Here is a tiny trained network, its code and every weight. The questions are about switching its units off for an input and a class, where a switched-off unit gives its printed mean instead of its output.

import numpy as np


def w(rows, s, z=0):
    codes = np.array(rows[::2]) - 128.0
    scale = np.full(codes.shape[1], s)
    scale[-1] = z or s
    return codes * scale


def f(y):
    return y / 2 * (1 + np.tanh(0.7978845608 * (y + 0.044715 * y**3)))


def log_softmax(a):
    a = a - a.max(-1, keepdims=True)
    return a - np.log(np.exp(a).sum(-1, keepdims=True))


def net(x, mask):
    res = np.array(x, float).reshape(1, 4) / 4 @ E
    y = f(res @ A[0][:, :-1].T + A[0][:, -1])
    res = res + np.where(mask, y, B[0][:, -1]) @ B[0][:, :-1]
    return log_softmax(res[-1] @ U[:, :-1].T + U[:, -1])


A, B = {}, {}
E = w([
[55,1,170,120,129],'x0',
[184,107,125,215,186],'x1',
[204,96,108,154,32],'x2',
[88,86,10,124,136],'x3',
],0.0098)
A[0] = w([
[46,176,117,60,36,106],'N1',
[109,135,129,63,107,39],'N2',
[76,163,149,113,253,111],'N3',
[108,138,170,137,138,3],'N4',
[137,122,131,185,200,52],'N5',
[143,142,225,129,110,118],'N6',
[179,95,103,188,182,205],'N7',
[143,96,143,117,109,20],'N8',
[92,109,34,116,133,86],'N9',
[143,164,160,128,111,11],'N10',
[108,81,157,160,133,54],'N11',
[95,37,164,107,95,41],'N12',
[114,114,56,132,133,99],'N13',
[146,227,96,130,149,57],'N14',
[78,36,208,145,163,72],'N15',
[177,134,108,132,62,129],'N16',
[135,168,105,139,98,115],'N17',
[199,62,130,159,59,107],'N18',
],0.013,0.0042)
B[0] = w([
[90,111,220,143,191,249],'N1',
[141,82,163,81,174,162],'N2',
[13,118,52,92,54,254],'N3',
[165,58,87,68,96,137],'N4',
[107,62,180,56,174,179],'N5',
[177,121,178,97,22,220],'N6',
[124,140,250,145,155,231],'N7',
[144,117,82,77,126,131],'N8',
[194,121,153,82,27,211],'N9',
[182,92,98,69,121,148],'N10',
[159,129,96,80,169,160],'N11',
[192,154,45,159,175,218],'N12',
[193,148,160,92,87,185],'N13',
[210,115,37,190,198,226],'N14',
[182,164,97,178,161,244],'N15',
[74,132,80,129,152,208],'N16',
[139,110,94,153,141,168],'N17',
[2,115,81,67,108,230],'N18',
],0.017,0.0089)
U = w([
[26,105,96,127,99,132],'0',
[158,125,95,169,174,3],'1',
[169,123,188,137,10,117],'2',
[78,83,217,138,183,227],'3',
[60,155,181,206,97,203],'4',
],0.012,0.0038)

Each question gives the input, the list of numbers given to net, and the class t.
The units are the neurons (one row each of A and B). Each row of codes is followed by its name. A weight is (code - 128) times the scale printed after its matrix; where a second scale follows, it is the last column's (A, B and U).
mask holds one flag per neuron, in row order. A switched-off neuron (its flag False) gives its mean, the last column of its row in B, instead of its output. The means were averaged over made-up inputs and are rounded, as every weight is.
A unit's drop is (log p(t) with every unit on - log p(t) with that unit switched off) / (log p(t) with every unit on - log p(t) with every unit switched off).
The circuit of an input: a set's keep is (log p(t) with only the set's units on - log p(t) with every unit switched off) / (log p(t) with every unit on - log p(t) with every unit switched off). Starting from the 12 units with the biggest drops (on a tie, the unit counted first), units are removed one at a time, each time the one whose removal leaves the highest keep (on an exact tie, the one counted first), for as long as the keep stays at least 0.8.
units of the circuit, in order: the units of the circuit, biggest drop first
unit that matters most: the unit with the biggest drop
k most important neurons: the k neurons with the biggest drops, biggest first
drop when u is switched off: that unit's drop, to one decimal
input [-5,8,1,-1], class 3: units of the circuit, in order	(N7)
input [-5,-7,4,-6], class 3: 3 most important neurons	(N1 N9 N16)
input [-6,7,-1,1], class 3: 2 most important neurons	(N7 N5)
input [-1,2,-1,-2], class 4: 2 most important neurons	(N9 N1)
input [1,1,2,-3], class 4: 3 most important neurons	(N9 N13 N3)
input [3,-5,-4,1], class 3: 4 most important neurons	(N1 N18 N2 N16)
input [3,-2,-5,-2], class 0: 2 most important neurons	(N3 N7)
input [4,8,7,1], class 3: 2 most important neurons	(N7 N3)
input [-5,-1,7,6], class 0: 2 most important neurons	(N16 N18)
input [-3,-7,7,-5], class 0: 2 most important neurons	(N18 N16)
input [-4,6,3,2], class 3: 2 most important neurons	(N7 N3)
input [5,3,4,4], class 1: 2 most important neurons	(N3 N12)
input [-8,-5,8,4], class 0: 4 most important neurons	(N18 N16 N15 N12)
input [5,4,-1,-3], class 1: unit that matters most	N15
input [-8,4,-8,-3], class 0: 2 most important neurons	(N3 N15)
input [-7,-8,1,4], class 3: 4 most important neurons	(N1 N12 N15 N2)
input [-2,-1,-4,-6], class 2: 3 most important neurons	(N6 N18 N16)
input [-2,4,-8,-7], class 0: drop when N3 is switched off	1.7
input [-1,-4,-2,5], class 2: drop when N9 is switched off	0.7
input [-1,4,0,-6], class 2: drop when N6 is switched off	0.9
input [7,5,0,-5], class 1: units of the circuit, in order	(N15)
input [-7,-1,6,-3], class 1: drop when N3 is switched off	1.1
